Below are the code and all the weights of a small trained network. Each question names an input and a target symbol and asks about switching units off, where a switched-off unit gives its printed mean instead of its output.

import numpy as np


def w(rows, s, z=0):
    codes = np.array(rows[::2]) - 128.0
    scale = np.full(codes.shape[1], s)
    scale[-1] = z or s
    return codes * scale


def norm(h):
    return h / np.sqrt((h * h).mean(-1, keepdims=True) + 1e-5)


def f(y):
    return y / 2 * (1 + np.tanh(0.7978845608 * (y + 0.044715 * y**3)))


def softmax(a):
    e = np.exp(a - a.max(-1, keepdims=True))
    return e / e.sum(-1, keepdims=True)


def log_softmax(a):
    a = a - a.max(-1, keepdims=True)
    return a - np.log(np.exp(a).sum(-1, keepdims=True))


def net(x, mask):
    ids = ['αδζηλξφψω'.index(c) for c in x.split()]
    T = len(ids)
    res = E[ids] + P[:T]
    u = 0
    for l in range(2):
        r = norm(res)
        for j in range(2):
            rows = slice(4 * j, 4 * j + 4)
            q, k, v = (r @ M[l][rows].T for M in (Q, K, V))
            z = softmax(np.where(np.tri(T) > 0, q @ k.T / 4**0.5, -1e9)) @ v
            o = O[l][rows]
            res = res + np.where(mask[u + j], z, o[:, -1]) @ o[:, :-1]
        u += 2
        y = f(norm(res) @ A[l][:, :-1].T + A[l][:, -1])
        res = res + np.where(mask[u : u + 4], y, B[l][:, -1]) @ B[l][:, :-1]
        u += 4
    return log_softmax(norm(res)[-1] @ U[:, :-1].T + U[:, -1])


Q, K, V, O, A, B = {}, {}, {}, {}, {}, {}
E = w([
[184,108,83,100,87,147,137],'α',
[177,113,84,132,97,153,108],'δ',
[163,107,30,140,98,156,108],'ζ',
[132,166,104,56,95,169,152],'η',
[120,127,66,127,191,199,100],'λ',
[128,146,125,245,117,200,151],'ξ',
[149,97,54,112,166,105,158],'φ',
[152,162,128,126,155,141,204],'ψ',
[196,81,173,110,166,158,116],'ω',
],0.013)
P = w([
[237,235,121,118,132,83,37],'0',
[248,168,35,161,87,182,160],'1',
[203,166,50,158,101,166,180],'2',
[185,115,61,133,95,178,180],'3',
[157,86,70,139,93,184,198],'4',
[119,72,79,152,104,178,195],'5',
[97,58,95,121,115,179,204],'6',
[54,53,100,121,128,170,199],'7',
[14,50,116,112,141,148,189],'8',
[18,21,138,105,132,177,203],'9',
[1,13,176,100,135,160,202],'10',
],0.0061)
Q[0] = w([
[161,184,140,164,231,133,199],'0.h1',
[106,20,136,78,68,251,207],'0.h1',
[166,78,122,152,119,51,152],'0.h1',
[102,114,231,146,101,55,51],'0.h1',
[145,151,115,124,129,143,178],'0.h2',
[137,127,93,128,144,167,164],'0.h2',
[112,167,138,151,121,58,56],'0.h2',
[156,73,105,112,110,155,185],'0.h2',
],0.013)
K[0] = w([
[218,95,184,105,127,68,147],'0.h1',
[11,45,205,123,145,130,159],'0.h1',
[158,187,149,79,75,163,120],'0.h1',
[146,179,66,145,24,112,22],'0.h1',
[148,132,137,82,177,78,98],'0.h2',
[155,191,180,115,147,77,144],'0.h2',
[126,38,62,147,91,152,190],'0.h2',
[98,187,150,126,162,103,80],'0.h2',
],0.011)
V[0] = w([
[122,117,82,156,245,138,199],'0.h1',
[149,148,200,128,167,128,181],'0.h1',
[156,102,121,164,210,148,68],'0.h1',
[98,199,148,150,145,209,91],'0.h1',
[124,109,118,177,94,176,96],'0.h2',
[122,116,130,79,202,117,77],'0.h2',
[124,124,46,152,194,164,147],'0.h2',
[131,162,152,168,154,175,55],'0.h2',
],0.011)
O[0] = w([
[218,191,186,103,103,232,176,255],'0.h1',
[225,192,82,170,119,174,44,163],'0.h1',
[229,30,171,186,198,108,244,99],'0.h1',
[70,80,36,80,253,223,157,127],'0.h1',
[136,152,84,83,166,194,93,110],'0.h2',
[27,2,140,154,50,152,116,126],'0.h2',
[149,120,82,179,195,174,236,149],'0.h2',
[52,206,106,146,132,191,90,172],'0.h2',
],0.0073,0.011)
A[0] = w([
[9,150,167,50,155,204,176,123],'0.n1',
[150,95,254,187,151,104,229,114],'0.n2',
[135,159,209,78,149,116,155,51],'0.n3',
[176,177,142,128,103,21,115,3],'0.n4',
],0.0061,0.003)
B[0] = w([
[132,51,121,113,44,110,242,255],'0.n1',
[101,42,129,121,2,56,169,186],'0.n2',
[115,87,135,137,121,126,104,120],'0.n3',
[236,73,193,161,199,51,244,95],'0.n4',
],0.0076,0.0031)
Q[1] = w([
[90,83,25,58,174,108,140],'1.h1',
[169,133,155,141,172,200,108],'1.h1',
[92,210,150,192,90,71,39],'1.h1',
[163,2,49,152,57,195,199],'1.h1',
[96,175,116,142,227,71,81],'1.h2',
[103,137,112,134,59,118,65],'1.h2',
[176,86,73,111,6,230,144],'1.h2',
[194,140,96,156,53,194,157],'1.h2',
],0.0094)
K[1] = w([
[45,147,84,230,97,144,209],'1.h1',
[116,158,170,112,180,129,61],'1.h1',
[185,160,27,29,126,65,163],'1.h1',
[66,57,232,128,90,149,111],'1.h1',
[113,89,148,188,57,213,136],'1.h2',
[146,70,56,134,132,57,120],'1.h2',
[122,126,112,115,228,48,58],'1.h2',
[109,159,205,142,255,38,93],'1.h2',
],0.0099)
V[1] = w([
[42,218,133,255,143,122,187],'1.h1',
[178,206,102,143,105,204,115],'1.h1',
[169,142,94,83,38,136,173],'1.h1',
[105,65,132,201,52,195,80],'1.h1',
[175,110,196,157,55,170,163],'1.h2',
[52,156,128,146,50,208,174],'1.h2',
[106,179,113,150,51,183,39],'1.h2',
[62,148,201,100,71,64,136],'1.h2',
],0.0094)
O[1] = w([
[77,152,178,249,114,195,185,114],'1.h1',
[112,192,119,109,82,111,169,254],'1.h1',
[169,133,142,93,111,61,178,243],'1.h1',
[88,168,30,214,129,34,127,152],'1.h1',
[157,189,46,7,114,177,191,63],'1.h2',
[197,78,75,149,52,203,120,100],'1.h2',
[121,115,148,147,31,154,118,124],'1.h2',
[103,71,178,79,149,254,98,80],'1.h2',
],0.0086,0.009)
A[1] = w([
[171,161,132,90,142,132,190,135],'1.n1',
[124,27,216,198,92,221,1,3],'1.n2',
[206,199,126,136,73,157,189,168],'1.n3',
[3,164,35,81,107,90,89,154],'1.n4',
],0.0069,0.0032)
B[1] = w([
[169,83,88,160,76,121,122,181],'1.n1',
[237,118,7,144,178,72,113,163],'1.n2',
[178,100,157,140,183,125,2,255],'1.n3',
[232,112,99,139,107,51,40,156],'1.n4',
],0.0076,0.0091)
U = w([
[93,122,197,46,228,113,131,116],'α',
[72,142,193,237,166,45,109,16],'δ',
[249,87,95,204,220,72,118,254],'ζ',
[118,6,177,180,100,172,41,209],'η',
[43,137,51,229,134,183,214,49],'λ',
[193,225,127,136,135,222,103,79],'ξ',
[173,28,72,58,168,202,233,16],'φ',
[154,166,163,113,33,84,225,214],'ψ',
[53,124,3,84,93,56,67,69],'ω',
],0.007,0.0049)

Each question gives the input, a string of symbols that net reads in full, and the target symbol t.
The units are the heads (4 rows each of Q, K, V and O) and the neurons (one row each of A and B). Each row of codes is followed by its name. A weight is (code - 128) times the scale printed after its matrix; where a second scale follows, it is the last column's (O, A, B and U).
mask holds one flag per unit, layer by layer, with each layer's heads first. A switched-off unit (its flag False) gives its mean, the last column of its rows in O or B, instead of its output. The means were averaged over made-up inputs and are rounded, as every weight is.
A unit's drop is (log p(t) with every unit on - log p(t) with that unit switched off) / (log p(t) with every unit on - log p(t) with every unit switched off).
The circuit of an input: a set's keep is (log p(t) with only the set's units on - log p(t) with every unit switched off) / (log p(t) with every unit on - log p(t) with every unit switched off). Starting from all 12 units, units are removed one at a time, each time the one whose removal leaves the highest keep (on an exact tie, the one counted first), for as long as the keep stays at least 0.8.
circuit, biggest first: the units of the circuit, biggest drop first
k most important neurons of layer l: the k neurons of layer l with the biggest drops, biggest first
which heads matter: for each layer, one digit per head in row order, 1 if its drop is at least 0.15 and else 0, layers parted by /
input η ψ η ψ η φ ψ λ η η η, target η: circuit, biggest first	1.h2, 0.h1
input ω ψ λ φ η δ, target ω: most important neuron of layer 0	0.n2
input φ η η, target φ: circuit, biggest first	1.h2, 0.h1, 0.h2
input ξ ξ ξ ψ ω ζ ω, target ξ: which heads matter	01 / 10
input η η α φ ξ η η λ η ξ, target η: circuit, biggest first	1.h2, 0.h1
input η φ α η η ξ α, target λ: circuit, biggest first	0.h1, 1.h1
input ψ δ η ψ ξ η η ψ λ, target ψ: which heads matter	00 / 11
input η φ ζ φ α, target η: circuit, biggest first	0.h1, 1.h2
input ξ η δ λ η η ζ ψ φ, target ξ: which heads matter	01 / 00
input φ λ ξ, target φ: circuit, biggest first	0.h1, 1.h2
input α α λ, target α: circuit, biggest first	0.h1, 1.h2, 0.n4, 0.n1
input α φ η ξ ξ η η δ α η ω, target α: which heads matter	11 / 01
input η δ η ψ η ζ, target η: circuit, biggest first	0.h1, 1.h2
input ξ η ω η ξ ω η ψ α η, target ξ: which heads matter	11 / 00
input ξ φ ω α ψ η α, target ξ: circuit, biggest first	0.h2
input η η η ω ω η η ω η ω, target η: which heads matter	11 / 01
input δ ω φ α δ η η, target ω: which heads matter	10 / 00
input ω ψ ψ ψ ζ, target ω: circuit, biggest first	0.h2, 1.h1
input ξ φ ξ δ α ψ η ψ ζ, target ξ: which heads matter	01 / 00
input ξ α α ψ α η η φ ω φ η, target ξ: which heads matter	01 / 10
input φ δ ξ λ α, target φ: which heads matter	10 / 01
input ζ α η, target ζ: which heads matter	11 / 11
